Table B holds the same points as the rows below and some others, measured another way and shuffled. Each row below is followed by which row of B it is.
B:
1: [-113   31 -242    4  218  154  306  210 -127  -65   68   59   48   36
   65   -1  -27  -12  262 -141  -95  -19   17  -93   40]
2: [  72  -67 -211 -137  188 -224   22   50  -61 -258  129 -169  178  -66
 -131  -31 -161  139   41  181 -197  -27 -257  -26  100]
3: [ -56  341 -180   22  216  196  -62  239   96   -3 -136  175 -151  -13
  -71 -208   76 -117  110 -248  228   19  -88   94   92]
4: [ -77   54  -84  -84  212  -52    8  155 -176  -68  188 -348  373   -6
   17   75  -31  187  201  187 -218 -135  -17  -76  -37]
5: [  62 -156 -162 -417  210 -452  -40   82  -21 -342   48  -50  153 -149
 -251 -108 -379  116 -107  256 -153   14 -445  -73  151]
6: [ -74 -166 -358 -657  357 -282  174  167 -336 -373   88   10  308 -238
 -175 -212 -545   79  155  255 -294 -134 -477 -191  358]
7: [ 118 -150  -70 -140   76 -179   62  131   -6  -96  -25   17  140   77
  -39  -53 -254  107  -38  174 -150    9  -98 -107  -72]
8: [-109  135 -408  131  324  181  417  161 -196  -91  252  -75  219 -139
    0 -122   27  141  322  -39 -189  -66  -69  -62   91]
9: [ 115 -268 -229 -354   59 -293  245   -7 -147 -344  162  -33  177  -48
 -112   -8 -358  205  -32  263 -373    3 -307 -195  157]
10: [ 174  138  120 -259   64 -344 -552   94  299 -291  -49 -124 -197   59
 -269  -28  -94   49 -197  120   95  154 -283  174   74]
11: [-108   -8 -323  232  240  349  423  166 -238   53   34   26   86  104
  203  -29   61  -24  392 -194 -150 -114  184  -67  -25]
12: [ 212 -160  295 -394 -202 -338 -360   67  297 -210 -221  135 -353  300
 -105  107 -236    2 -331   62   29  207  -98  -17  -66]
13: [-108  174 -187  306  360  204  138  241 -154  124  146 -272  338   -3
   95  -85  116  137  350   37 -106 -140  165   33 -168]
14: [-196 -253 -533 -337  635    9  464  347 -456 -296  123   74  212 -132
   11 -223 -501  -73  576   30 -333 -116 -210 -115  290]
15: [ -70   86  233  426  -54  203  -11   88  160  325 -209  -37 -154  299
  213   96  330   27  -41 -232  158   -5  436   48 -472]
16: [ 234 -108  334 -264 -414 -295 -347 -108  345 -181 -203   63 -386  336
  -69  264   -3   44 -456   -9   44  187  -55  -39  -94]
17: [ 140  144  -89  305  -48  165  -10   11   73  -28  109 -201   12  199
   69  136  256  121   90  -42 -101   11  129   50  -86]
18: [-191 -161 -101  563  218  312  362  169 -203  312 -105 -151  187  279
  382  193  250  -84  380 -247  -59 -190  494  -47 -416]
19: [  82   79   67 -320 -133  -54 -145   39  148 -182 -117  164 -311  140
  -81   -3  -72   16 -165  -84   28  112 -121  -29  107]
20: [ 176  221 -231  -86   19  108  -67   90  154 -193  -93  246 -265   47
 -136 -189  -30  -56  -27 -148   84  110 -220   71  227]
21: [ 187 -181  154 -346 -130 -232  -46  135  254 -170 -185  345 -365  230
  -91  -50 -334   21 -271   17   -8  251  -88  -90  -64]
22: [ 119  296  225   19 -107  -58 -352   51  353    5  -94  -10 -262  110
 -133  -88  146  146 -280  -18  175  145   -7  130 -152]
23: [-155 -201 -144 -364  287   56  257  337 -279   37 -232  265  127   79
  123 -192 -431 -117  234  -22  -93 -137   13 -202   -1]
24: [ 106  195  469  114 -177 -106 -495   18  435  135 -238  -60 -375  254
  -49  -16  207  134 -380  -37  244  152  185  183 -384]
25: [-238  -79 -297  -30  337   84  379  227 -297   63  -74   44  313  -64
  110  -65 -115  -74  275 -100  -63 -210  -16 -174  -25]
26: [-132 -123 -195 -158  312   21  144  237 -257   17 -152   33  226   27
   87 -109 -233  -88  240   -9  -75 -188  -24 -106   -7]
27: [ 296   53    9 -164 -311 -151 -119  -89  282 -293   26   94 -272  171
 -151  129   11  118 -303    9  -54  210 -206  -39  114]
28: [-166 -155 -523  134  692  357  494  483 -410   93 -115  211  222   34
  202 -377 -351 -202  690 -130 -141 -179  135  -25    1]
29: [ 221   40 -183 -363   11 -146    2   95   85 -454  245   34 -125   35
 -204  -15 -243  168   10  147 -249  201 -315  -43  301]
30: [-135  231 -145  459  381  303  101  274 -153  264   95 -319  383   40
  167  -94  210  121  393    4  -49 -191  298   67 -286]
31: [ 225  130   21 -465 -207 -182 -117   79  258 -260  -58  303 -235   49
 -232 -112 -238  103 -330   65   21  212 -324 -110  179]
32: [ -26 -175   17 -438  -50 -114   52  110  -99 -117 -161  135   -5  152
   43   92 -254  -37  -40   -1 -100  -46  -79 -212   52]
33: [ 172  225  -35   34  -39  -78 -287  -47  192 -255  149 -258 -116   76
 -147  106  193  150  -65   31  -48   93 -147  141   95]
34: [-199  267 -374 -106  493  178  112  317 -176 -121   64   14   97 -170
  -71 -238  -67  -72  392 -137   23  -88 -172   46  234]
35: [ 221   53  -27 -599  -88 -516 -370 -103  215 -595  148 -106 -182  -97
 -405   37 -213  187 -331  227 -120  183 -600   24  374]
36: [ 183   -1  -78   18   87 -205 -118   34   95 -208  141 -221   86   39
 -128   -2  -56  199  -37  206 -164   61 -147   57  -23]
37: [ 184   37  166  402  -81   84 -215  156  190  232 -161 -158   99  387
  161  165  187   16  -12    7   65   -9  328   46 -413]
38: [ -96  180 -299  265  376  210   85  212 -123  -30  118 -214  163    7
   51  -22  155  -12  399 -113  -49  -99   48   98   15]
39: [ -17 -121  -26 -469 -109 -138  -12   22   23 -229 -257  281 -284  125
  -44   95 -169 -164 -152 -196   55   35 -216 -140  189]
40: [-227 -123  -75 -167  344   52  205  263 -221  -14  -39   12   27   59
  110  -82 -201   -5  293  -55 -125  -81  102  -70  -67]
41: [ -78   64 -172  204  206  343  251  277 -188  120   63  -82  194  198
  228   49   61   13  412  -92 -145 -104  284  -75 -120]
42: [ 193  122  343  439 -225   96 -177    1  455  147 -103   16 -490  377
   64   45  309  173 -249 -140  116  261  370  178 -451]
43: [ -84   91 -352   23  193  151  371   54 -158 -161  186   -9   38  -93
  -10  -79   38  114  212  -95 -181  -34 -103  -64  153]
44: [  -4  -62 -215 -584  206  -80  136  252 -123 -292  -31  283  -66  -33
 -115 -216 -470  -18  109   45 -143   48 -294 -145  294]
45: [ 311   43   -1 -497 -188 -474 -292 -143  335 -498   19  121 -339  -76
 -414 -125 -235  197 -498  184  -40  253 -567   30  275]
46: [ 165  -52   46 -191 -284 -133  -84 -113  176 -221 -105   99 -283  198
  -57  183   29   22 -266  -91  -20  110 -133  -68   71]
47: [ 158  352   -6  234   54   38 -272  102  202  -12  122 -263   93   56
 -100  -41  215  200  -16  100   26   38   -5  142 -102]
48: [  93  -71   99  257 -236  148  167  -62  110   99  -78   40 -199  318
  176  157  199  111 -103 -140  -72   59  289  -63 -274]
49: [ 178   60   36 -329 -150 -224  -97  -26  141 -288  144  -47  -73   30
 -179   14 -124  270 -232  196 -176  133 -237  -78  103]
50: [ 120  -38  165 -499 -258 -240  -90  -39  244 -198 -230  370 -431   87
 -171 -113 -230   72 -451  -29   63  185 -237 -105   65]
51: [-168   78  179  -58   32  -55 -150   76   67  152 -295   13  -66   71
   34   -3   99  -43 -152 -151  217  -94   62  -11 -214]
52: [-286  149 -146  580  404  562  356  316 -255  415  -25 -137  202  159
  366  -85  275   -3  552 -250  -18 -213  556   34 -374]
53: [-283    9 -285  199  296  360  394  178 -308  103  -41  -27  106   80
  250   57  152 -124  443 -314  -57 -202  216  -75  -36]
54: [ -99  -65 -172  144  336  169  138  261 -140  127 -204   73   61  120
  145 -155  -89 -128  284 -135   21 -122  150   19 -140]
55: [ -13  264 -118  638  315  392  -58  230   28  293 -103 -163   63  167
  162 -171  303  -18  319 -162  121 -104  349  232 -308]
56: [ 190  -20 -237 -104  -39   59  115   90  -25 -165   -5  111   34  145
    1   12 -127    8   59    8 -147   16 -112 -110  140]
57: [-267  -31 -537  -84  466  322  487  338 -488  -11  -18   86  362  -39
  187  -64 -158 -208  604 -197 -143 -274  -17 -189  205]
58: [ 130   16   -6   40 -199   80   66  -39  131  -69  -75  115 -242  224
   44  100  107   40 -117 -146  -27   89   51  -49  -37]
59: [  83   -5   90 -281   31 -279 -280    9  133 -237  -49  -85 -163   42
 -166  -38 -126  110 -178  104  -32   72 -201   65   36]
60: [ 116  -41  127   -6  -21 -209  -83   17   93  -64  117 -247  110   94
  -52   37  -39  305 -139  255 -185   40   13  -28 -213]
61: [ -57 -208 -426 -570  343 -357  294  102 -227 -495  165   72  148 -278
 -248 -156 -485   72   94  161 -279   -9 -564 -165  395]
62: [ -83 -113 -209  -70  312  200  352  367 -156  101 -208  362   -1  107
  126 -285 -325 -115  270 -123  -30  -34  108 -115  -75]
63: [-115 -200 -212  -96  298   26  164  217 -268   29 -199   32  227   82
  133  -58 -222 -140  262  -39  -81 -206   15 -108  -33]
64: [ 127  281  -74  -85   21  -64 -183   11  273 -232   -4  105 -346  -47
 -243 -189   54   87 -184  -87  113  178 -262  144  146]
65: [ -58   68   71   84  106  -56 -255   64   50  -38  -54 -285  -15  148
   30  188  193  -15   65  -80   47  -58   66  100 -113]
66: [-126  -97  -95  172  301   45   71  161 -167   31    4 -253  171  121
  141   80   38    8  297  -27 -119 -135  167   26 -170]
67: [-239  268 -287  -94  272  232  155  149 -160 -129   68   -9  -43  -95
   -1  -36  135  -64  296 -272   25  -85 -101   -2  233]
68: [-184  246   58  289   26  300   45   57   67  150  -71  -53 -230  156
  149   99  409   -7   96 -356  141  -19  279   72 -184]
69: [ -27 -255 -279 -758  227 -315  298  185 -230 -390   45  250  124 -171
 -181 -217 -654   82   26  217 -290    5 -462 -274  327]
70: [ -32  138 -176  164  156   83  218  116  -64  -26  233 -191  231  -28
    9    6  101  218  157   56 -165  -35   23  -56  -72]
71: [ 360  -58   -2 -584 -204 -464 -313  -65  253 -579  108   22 -239   67
 -336   65 -310  168 -337  248 -184  252 -504  -29  324]
72: [  89  360 -273 -116  226  -33 -228  121    9 -274  211 -247  175 -143
 -224 -114   26  129  130  128  -64  -30 -330  107  279]

[ -83  -19   25 -192 -255 -376 -192   93 -197 -211 -297   12 -178  -17
 -228 -256 -135  107 -147  118   36 -156  -11 -266 -127  262  135]	54
[-153  146  -95  465   69  604  -16   82  -42  175 -298  116  126  -92
  219  -61  310    3   53 -227 -264  318   37   87  -58 -263 -548]	51
[ -60 -233 -321  447 -176   26  -78  390   19 -340   52  279 -272 -226
 -136  -96   11  185  230  271   13   98   35  112  118  -96  200]	29
[ -66  111 -203 -213 -280 -442  -39 -104 -221 -112 -548  -24  159  219
  -76 -242 -281 -276 -246   72 -101 -396   89 -513 -157  167 -207]	34
[ -49  200  -65  -86  131  -28  247 -244  -81   -3 -435 -201  214  284
  -28 -174 -163 -245 -288  -42  -62 -165  131 -343 -311   -3 -421]	47
[  19 -174 -306  222 -332 -173 -326  392 -116 -488   77  275   -1 -313
 -148 -216 -196   57  209  292   49 -434  -23  -96   59  -95  102]	53
[  14   16   15  173  314  191  532 -277  174 -141 -102  -84   81   16
   29  -57 -142 -115  -88  -99  115   23   -2   86 -335   23 -367]	60
[-186  -69  180  146   -8  176    2  127  -34  109 -284  113 -470 -243
   86  -58  500  424   48 -223  -65  741  -75  149  -28  145   77]	64
[ -70 -200 -278  457 -128  201 -167  507  -49 -203   67  251 -281 -351
   58  -69  401  301  379   79  -88  343   77   52  237 -347  108]	65
[ -78   50  168 -379  130 -366  343 -524   29   57 -483 -102 -204   21
   -1 -110 -142  -77 -208  -96  142   89  -93 -147 -439  502  -35]	15
[ -38 -271 -155  166 -120 -107  -91  338  -71 -365  143  193 -419 -454
 -104 -131  175  325  413  183  106  112  -34   42   88  -36  288]	16
[ -19  -95 -328  483 -246  279 -220  493  -93 -411 -109  364  227 -271
  168 -146  141  142   70   33 -133 -140  -81   17   74 -267 -238]	8
[-106 -270 -111  591 -152  384  -91  606  -64 -269  173  284 -399 -480
   23  -70  506  486  455  -61  -89  506  -24  269  296 -251   52]	59
[   9  -31   78 -245 -426 -549 -113   -5 -157 -329 -356   66   81   22
 -142 -272 -357  -66 -315  -44   63 -434  -91 -316 -153  388  -43]	48
[   8  134  -79 -234  -95 -435  180 -367  -95 -111 -316 -194  206  272
 -250 -243 -613 -476 -213   91   47 -610  134 -425 -300  201 -324]	32
[-178 -271 -292  723 -126  438 -162  630   -7 -126   72  384 -528 -430
   48    1  584  490  482   90 -155  731   37  321  329 -293  207]	12
[ -27 -220 -247  251 -162   56 -210  520 -229 -568  269  170 -192 -485
 -196 -236   80  287  511  271   49 -266  -23  -27  121 -208   69]	26
[-115 -119  -11  565 -243  387 -319  507  -30 -170    6  316 -185 -305
  -44 -119  238  361   92  -38 -108  312  -62  281  133 -114  -18]	9
[ -94  156   73 -401  432 -252  317 -635   71  142 -357 -269 -241  115
 -197 -125 -286 -162 -156  215  214  -17   46 -170 -604  352   41]	3
[  11   71  190 -337  207 -334  377 -457  137   93 -431 -181  -93  144
   87  -68  -47  -83 -370 -183  157  206   23 -226 -402  267  -34]	18
[ -87   16  104 -197 -364 -439 -244   -1 -157  -93 -388   51 -133   29
 -201 -245 -224   14 -256   19    9 -149  -28 -243 -131  366   86]	58
[ -29    5  120   60  119   47  304  -35   19   27 -185 -157 -140   47
   48  -81  233   81  -73 -263  -17  380  127 -127  -70  -90 -201]	17
[  89   14  110 -410  169 -406  361 -244  -96 -296  -58 -350   -1   34
 -177 -234 -218 -105  -43   -9  217 -358   95 -424 -298   68 -142]	63
[  -4   20   15  -54  205 -150  383 -415  113 -157  -95 -123  -37   39
 -235 -139 -488 -236  -66  138  209 -288    2   -6 -418  265 -164]	49
[ -21 -100 -237  572   54  446 -134  436   67 -259  129  212  -28 -255
   28  -76  209  228  164  131  -27  166   50  173   41 -410  -61]	27
[ -48  214   48 -400  -17 -448  241 -588  -21   55 -690 -128  212  328
  -25 -184 -472 -397 -526  -56   45 -339  -19 -376 -513  470 -298]	70
[ -30   88   34  265  539  457  299 -220  275   68  -68  -69  -41  -35
   55   -1   64   53 -126   25  126  336   32  226 -417 -139 -167]	5
[ -46  -80  -85  508  262  503  136  180  138   18  157   55 -220 -279
   91   10  374  187  330  -71  -22  507  117  222   29 -411 -135]	39
[-209 -108 -213  539 -359  355 -280  595 -225 -153 -266  366 -191 -257
   90 -130  464  371  171  -74 -296  399  -50   97  254 -118 -117]	62
[-151   -7  -30  376 -223  172 -232  316  -50  116 -259  135 -228    9
  -28  -94  263  183  -68  -93 -195  474  127    1  137 -118  -19]	33
[  37 -170 -170   60  -22 -193  195   71  -62 -448  141    2 -111 -228
 -194 -180 -212  -17  296  182  154 -334   27 -113  -71  -16  -35]	19
[-144   32  106  294  368  459  241  -98  142  154 -137  -25 -308 -110
   22   -9  285  221   28  -83   11  620   13  273 -239  -25 -108]	7
[ -59  183  -83   23    7   -7  231 -228  -53   21 -505  -92  266  285
   40 -149 -178 -283 -332 -123 -119 -132   93 -277 -258   45 -484]	13
[ -10   -1  226 -271  400 -262  511 -432  159  -54 -137 -318 -351  148
 -271 -106 -218   29 -228   88  302  174   68  -69 -459  313  148]	28
[-148  103  133  108   40   83  294 -329   99  391 -548   -3 -139  117
  204    7  193  -94 -199 -394 -144  590   49    3 -153  174 -316]	68
[ -33  101  132 -178  -99 -256   53 -215   10   40 -526  -16   71  159
   73 -138  -93  -77 -456 -191    2   46  -18 -235 -277  252 -137]	61
